banu: [-474, 820, -647, -473, 828, -713, 826, 724, -435, -664, 810, 832, -112, -461, 822, 779, -641, -692, -590, -370, 827, -542, 43, 100, 41, 38, 33, 102, -229, 119, 33, -191, 19, 33, 18, 40, 84, 119, 108, 40, -257, 19, 86]
sipil: [-474, 820, -647, -473, 828, -713, 826, 724, -435, -664, 810, 832, -112, -461, 822, 779, -641, -692, -590, -370, 827, -542, 831, -647, 832, 823, 829, -711, -134, -677, 824, -527, 743, 824, 701, 804, -672, -622, -710, 805, -215, 811, -714]
Tanu: [-214, 403, -346, -215, 418, -390, 403, 337, -188, -361, 387, 400, -51, -204, 393, 397, -341, -372, -330, -164, 391, -239, 400, -345, 403, 387, 411, -382, -36, -363, 391, -243, 387, 391, 367, 397, -372, -342, -380, -460, -68, 400, -376]
Mal: [-64, -22, 21, -67, -21, 14, -23, -60, -67, 21, -26, -28, 31, -65, -29, -20, 27, 19, 23, -72, -29, -63, -27, 22, -27, -29, -24, 18, -77, 23, -31, -63, -15, -31, -13, -22, 15, 23, 20, -25, -76, -29, 18]
tediv: [79, -307, 174, 84, -320, 212, -304, -267, 52, 201, -298, -300, -63, 70, -301, -333, 184, 205, 178, 49, -294, 93, -301, 173, -303, -291, -314, 210, -42, 197, -298, 105, -341, -298, -337, -314, 193, 184, 208, -305, -29, -322, 199]
Nefip: [-116, 200, -128, -114, 198, -141, 201, 174, -109, -133, 203, 204, -7, -114, 202, 190, -135, -138, -116, -91, 206, -128, 203, -130, 203, 207, 200, -143, -38, -140, 205, -126, -113, 205, 176, 198, -129, -125, -145, 202, -60, 198, -144]
nis: [152, -204, -50, 160, -192, -34, -202, -130, 158, -48, -210, -201, -161, 159, -206, -199, -56, -39, -72, 155, -204, 171, -203, -51, -201, -207, -195, -35, 126, -48, -203, 160, -200, -204, -203, -206, -47, -62, -37, -209, 154, -196, -28]
Noki: [137, -182, -40, 134, -175, -24, -183, -109, 131, -30, -186, -182, -134, 136, -173, -177, -31, -22, -57, 121, -187, 144, -178, -39, -179, -188, -178, -15, 100, -24, -179, 140, -177, -179, -182, -180, -42, -47, -13, -184, 107, -167, -16]
fup: [220, -241, 12, 223, -249, 60, -236, -94, 200, 40, -227, -222, -201, 213, -210, -265, 17, 49, 7, 205, -217, 221, -219, 10, -224, -216, -239, 59, 151, 37, -210, 233, -282, -210, -291, -243, 36, 15, 57, -234, 150, -225, 46]
rusug: [159, -651, 276, 163, -658, 329, -652, -608, 117, 315, -650, -655, -125, 147, -657, -667, 295, 329, 256, 92, -653, 204, -655, 276, -655, -652, -659, 339, -67, 315, -657, 203, -661, -657, -648, -656, 289, 276, 338, -653, -28, -670, 330]
mibi: [-115, 218, -248, -118, 213, -247, 226, 262, -119, -225, 215, 236, -165, -117, 242, 164, -211, -241, -197, -88, 235, -172, 241, -240, 236, 232, 219, -244, -32, -224, 235, -135, 126, 235, 91, 197, -245, -209, -240, 203, -70, 211, -264]
kilub: [-177, -439, 672, -178, -457, 672, -450, -688, -218, 680, -442, -477, 438, -192, -498, -421, 679, 680, 665, -267, -471, -112, -483, 673, -477, -465, -466, 677, -435, 679, -493, -124, -375, -493, -321, -436, 665, 672, 677, -437, -388, -505, 680]
where: [241]
mibi, 23
where: [-68]
Tanu, 41

